Below is a small trained network, with its code and all its weights. Each question gives an input and a class and asks what happens when units are switched off, that is, made to give their printed mean instead of their output.

import numpy as np


def w(rows, s, z=0):
    codes = np.array(rows[::2]) - 128.0
    scale = np.full(codes.shape[1], s)
    scale[-1] = z or s
    return codes * scale


def f(y):
    return np.maximum(y, 0)


def log_softmax(a):
    a = a - a.max(-1, keepdims=True)
    return a - np.log(np.exp(a).sum(-1, keepdims=True))


def net(x, mask):
    res = np.array(x, float).reshape(1, 7) / 4 @ E
    y = f(res @ A[0][:, :-1].T + A[0][:, -1])
    res = res + np.where(mask, y, B[0][:, -1]) @ B[0][:, :-1]
    return log_softmax(res[-1] @ U[:, :-1].T + U[:, -1])


A, B = {}, {}
E = w([
[182,139,147,186,141,67,213,182,198,166,128,167],'x0',
[104,157,53,132,112,98,213,37,102,221,216,54],'x1',
[129,198,89,151,125,121,26,137,243,120,158,79],'x2',
[164,198,189,219,85,185,151,79,89,49,190,153],'x3',
[21,177,182,170,158,145,119,55,151,195,56,179],'x4',
[130,125,118,136,135,106,136,115,127,109,106,117],'x5',
[97,113,172,170,8,3,63,155,70,160,132,112],'x6',
],0.0057)
A[0] = w([
[65,145,158,141,147,108,118,83,149,174,72,153,121],'N0',
[97,124,167,190,2,15,76,134,64,167,163,110,126],'N1',
[71,177,168,169,136,130,122,80,149,179,86,168,114],'N2',
[105,151,72,116,131,99,204,54,107,192,196,60,4],'N3',
[89,128,103,77,119,164,64,71,77,72,114,67,205],'N4',
[145,194,182,208,51,118,125,97,94,71,188,126,136],'N5',
[202,98,107,115,104,126,131,174,114,80,205,118,108],'N6',
[119,82,138,96,158,164,213,112,74,130,100,158,137],'N7',
[78,123,114,77,127,168,59,65,74,82,114,97,173],'N8',
[196,193,178,207,114,189,148,108,123,50,198,153,105],'N9',
[196,85,91,117,123,89,159,172,112,89,180,89,111],'N10',
[144,153,87,110,205,203,160,117,169,109,132,121,79],'N11',
[121,197,88,148,133,125,63,140,205,126,147,91,150],'N12',
[128,195,108,139,128,122,65,131,200,126,146,92,114],'N13',
[164,153,106,109,208,211,169,96,163,81,151,144,130],'N14',
[156,147,132,173,134,90,162,179,174,160,133,159,158],'N15',
[143,93,178,115,154,132,79,196,152,53,50,177,33],'N16',
[146,145,87,96,216,206,177,98,164,107,127,141,85],'N17',
[123,180,90,137,121,122,62,136,205,121,144,90,146],'N18',
[128,196,97,143,131,125,64,132,203,123,141,94,128],'N19',
[142,93,189,125,147,142,79,191,153,56,58,173,23],'N20',
[105,144,117,138,81,83,149,102,102,188,188,91,93],'N21',
[150,172,158,162,107,197,123,105,99,88,179,163,163],'N22',
[130,182,100,137,148,153,71,134,210,125,162,109,130],'N23',
[61,176,175,176,151,129,145,62,136,183,87,164,113],'N24',
[160,126,128,163,132,82,169,167,186,160,118,148,216],'N25',
[147,116,168,116,134,144,78,195,129,68,73,186,43],'N26',
[130,152,87,103,197,174,189,89,147,141,160,103,90],'N27',
[103,27,45,1,179,69,86,215,172,221,58,99,151],'N28',
[119,143,62,123,138,106,193,54,118,190,179,59,47],'N29',
[165,109,129,157,148,84,190,164,181,153,104,140,159],'N30',
[90,132,113,71,112,170,49,90,85,103,126,89,198],'N31',
[201,78,85,85,112,90,129,191,117,98,170,83,127],'N32',
[75,151,182,165,147,129,114,96,140,186,83,174,114],'N33',
[197,84,102,119,90,112,138,184,110,74,181,94,62],'N34',
[170,166,154,190,142,98,183,152,177,129,119,158,142],'N35',
[116,50,163,97,135,125,190,122,40,139,96,173,138],'N36',
[172,155,143,185,153,89,186,155,194,142,116,160,170],'N37',
[139,110,153,130,142,119,104,152,134,64,48,142,80],'N38',
[70,157,171,164,153,145,132,87,136,164,70,171,86],'N39',
],0.0058,0.003)
B[0] = w([
[131,175,82,77,111,176,134,140,135,101,102,105,184],'N0',
[139,61,141,103,133,59,55,220,176,149,32,123,237],'N1',
[126,185,57,66,104,171,125,166,136,78,92,114,192],'N2',
[190,148,127,177,57,158,76,49,167,186,181,179,202],'N3',
[109,118,111,178,184,141,114,189,71,169,179,154,218],'N4',
[62,103,184,109,166,117,137,84,161,138,85,41,218],'N5',
[111,190,71,64,112,180,117,149,139,104,80,102,182],'N6',
[179,128,187,87,102,91,171,147,75,129,109,167,194],'N7',
[105,122,101,182,193,145,109,185,72,152,186,159,212],'N8',
[57,135,184,107,165,129,153,60,153,142,109,24,213],'N9',
[126,189,70,89,110,184,120,142,130,109,106,109,186],'N10',
[134,96,149,130,110,82,79,177,153,153,73,129,189],'N11',
[166,140,185,90,111,94,192,133,62,112,126,162,189],'N12',
[178,136,186,80,102,88,200,128,56,99,136,175,178],'N13',
[120,67,154,108,134,64,52,202,163,166,48,114,209],'N14',
[88,129,102,167,197,152,99,183,72,163,170,121,173],'N15',
[175,155,132,175,61,167,89,36,163,177,178,163,193],'N16',
[145,60,157,117,115,51,43,209,177,156,50,126,201],'N17',
[165,130,182,86,116,102,202,132,59,115,132,162,185],'N18',
[168,136,184,90,108,98,199,127,65,112,136,169,182],'N19',
[183,158,131,178,67,168,84,36,169,177,184,166,190],'N20',
[178,110,136,158,74,130,57,94,178,184,120,162,188],'N21',
[71,127,171,120,163,129,148,113,133,148,129,51,200],'N22',
[172,132,182,91,98,97,181,136,71,123,119,155,183],'N23',
[137,185,64,74,104,172,118,162,137,93,92,117,200],'N24',
[81,133,110,151,177,152,106,174,65,163,166,115,187],'N25',
[171,150,137,168,67,157,85,44,175,181,171,153,185],'N26',
[167,90,145,129,91,90,55,148,160,174,86,150,188],'N27',
[34,139,221,120,167,154,190,1,157,134,135,6,254],'N28',
[189,151,138,185,58,172,64,44,173,204,182,184,203],'N29',
[89,139,115,160,172,148,115,153,77,151,174,131,179],'N30',
[108,120,108,173,195,133,115,178,70,156,178,145,212],'N31',
[113,185,85,81,108,182,127,135,138,107,94,103,194],'N32',
[135,185,62,77,110,171,130,154,127,90,96,107,188],'N33',
[120,200,61,66,103,188,112,147,143,86,75,111,177],'N34',
[96,128,108,157,191,146,110,152,82,162,167,129,178],'N35',
[190,153,182,82,93,100,191,135,63,118,122,174,203],'N36',
[93,132,104,170,182,146,94,184,68,161,176,132,186],'N37',
[151,155,136,145,89,151,98,73,151,174,170,145,171],'N38',
[140,187,56,72,99,181,129,154,127,79,103,123,185],'N39',
],0.0053,0.007)
U = w([
[206,144,117,195,48,164,63,34,211,169,201,196,90],'0',
[126,130,125,118,136,131,126,146,116,143,127,127,254],'1',
[118,197,9,67,103,186,131,157,150,76,81,109,88],'2',
[133,33,150,127,126,38,50,205,189,143,40,132,100],'3',
[33,121,196,128,182,133,186,42,163,129,137,30,108],'4',
[201,129,190,92,99,79,254,136,38,105,142,214,110],'5',
[78,120,70,215,231,152,99,197,54,148,238,165,113],'6',
[108,67,54,185,152,105,197,112,187,48,164,173,93],'7',
],0.0071,0.0075)

Each question gives the input, the list of numbers given to net, and the class t.
The units are the neurons (one row each of A and B). Each row of codes is followed by its name. A weight is (code - 128) times the scale printed after its matrix; where a second scale follows, it is the last column's (A, B and U).
mask holds one flag per neuron, in row order. A switched-off neuron (its flag False) gives its mean, the last column of its row in B, instead of its output. The means were averaged over made-up inputs and are rounded, as every weight is.
A unit's drop is (log p(t) with every unit on - log p(t) with that unit switched off) / (log p(t) with every unit on - log p(t) with every unit switched off).
The circuit of an input: a set's keep is (log p(t) with only the set's units on - log p(t) with every unit switched off) / (log p(t) with every unit on - log p(t) with every unit switched off). Starting from the 12 units with the biggest drops (on a tie, the unit counted first), units are removed one at a time, each time the one whose removal leaves the highest keep (on an exact tie, the one counted first), for as long as the keep stays at least 0.8.
units of the circuit, in order: the units of the circuit, biggest drop first
k most important neurons: the k neurons with the biggest drops, biggest first
drop when u is switched off: that unit's drop, to one decimal
input [4,-3,-4,4,-5,2,4], class 2: units of the circuit, in order -> (N34; N6; N10)
input [-8,6,5,0,-4,4,-6], class 6: units of the circuit, in order -> (N4)
input [6,-2,5,7,-2,-4,8], class 3: 2 most important neurons -> (N1; N28)
input [4,7,5,-3,4,0,-8], class 3: units of the circuit, in order -> (N17; N14)
input [-2,-4,-3,-2,3,4,-8], class 3: 2 most important neurons -> (N17; N14)
input [-7,8,-5,-3,-5,-5,7], class 0: 2 most important neurons -> (N3; N29)
input [1,0,0,8,-5,-2,-8], class 3: units of the circuit, in order -> (N14; N17)
input [-1,2,4,0,6,-1,-8], class 3: units of the circuit, in order -> (N17; N14)
input [6,-2,0,5,4,-2,-4], class 6: units of the circuit, in order -> (N37; N35)
input [8,5,4,0,2,-6,5], class 6: units of the circuit, in order -> (N15; N25)
input [-8,5,-4,-3,-4,3,-6], class 6: units of the circuit, in order -> (N4; N8)
input [-5,3,2,-8,-3,3,-6], class 4: 2 most important neurons -> (N28; N1)
input [1,-3,-8,-4,6,3,-4], class 5: 2 most important neurons -> (N36; N7)
input [1,-1,3,-8,-3,-7,5], class 4: units of the circuit, in order -> (N28)
input [-2,7,-1,-4,1,-2,-8], class 3: units of the circuit, in order -> (N17; N27)
input [-1,-6,4,7,3,1,2], class 4: units of the circuit, in order -> (N9; N5)
input [8,-1,-5,1,5,0,-5], class 6: units of the circuit, in order -> (N37; N35)
input [5,6,-1,-3,-4,3,-6], class 0: 3 most important neurons -> (N29; N3; N1)
input [4,-7,1,8,5,-5,-6], class 4: 2 most important neurons -> (N9; N22)
input [8,2,-6,-8,-1,-2,6], class 4: most important neuron -> (N28)
input [-8,5,-6,7,0,5,-7], class 6: 4 most important neurons -> (N8; N4; N28; N31)
input [-2,-6,-6,-6,1,-3,-4], class 0: 3 most important neurons -> (N16; N20; N26)
input [-3,-3,5,4,4,-4,7], class 3: 3 most important neurons -> (N1; N28; N5)
input [-6,0,-8,-2,-8,0,-3], class 2: 3 most important neurons -> (N34; N32; N6)
input [0,7,-1,-3,-1,2,-8], class 3: 3 most important neurons -> (N17; N14; N11)
input [2,-5,2,-7,-5,5,-4], class 4: drop when N28 is switched off -> 1.0
input [-3,-8,-2,-2,-7,4,6], class 0: drop when N21 is switched off -> 0.0
input [-8,1,4,5,-4,0,2], class 6: drop when N8 is switched off -> 0.3
input [4,-7,-5,-8,-6,-6,3], class 4: drop when N20 is switched off -> -0.1
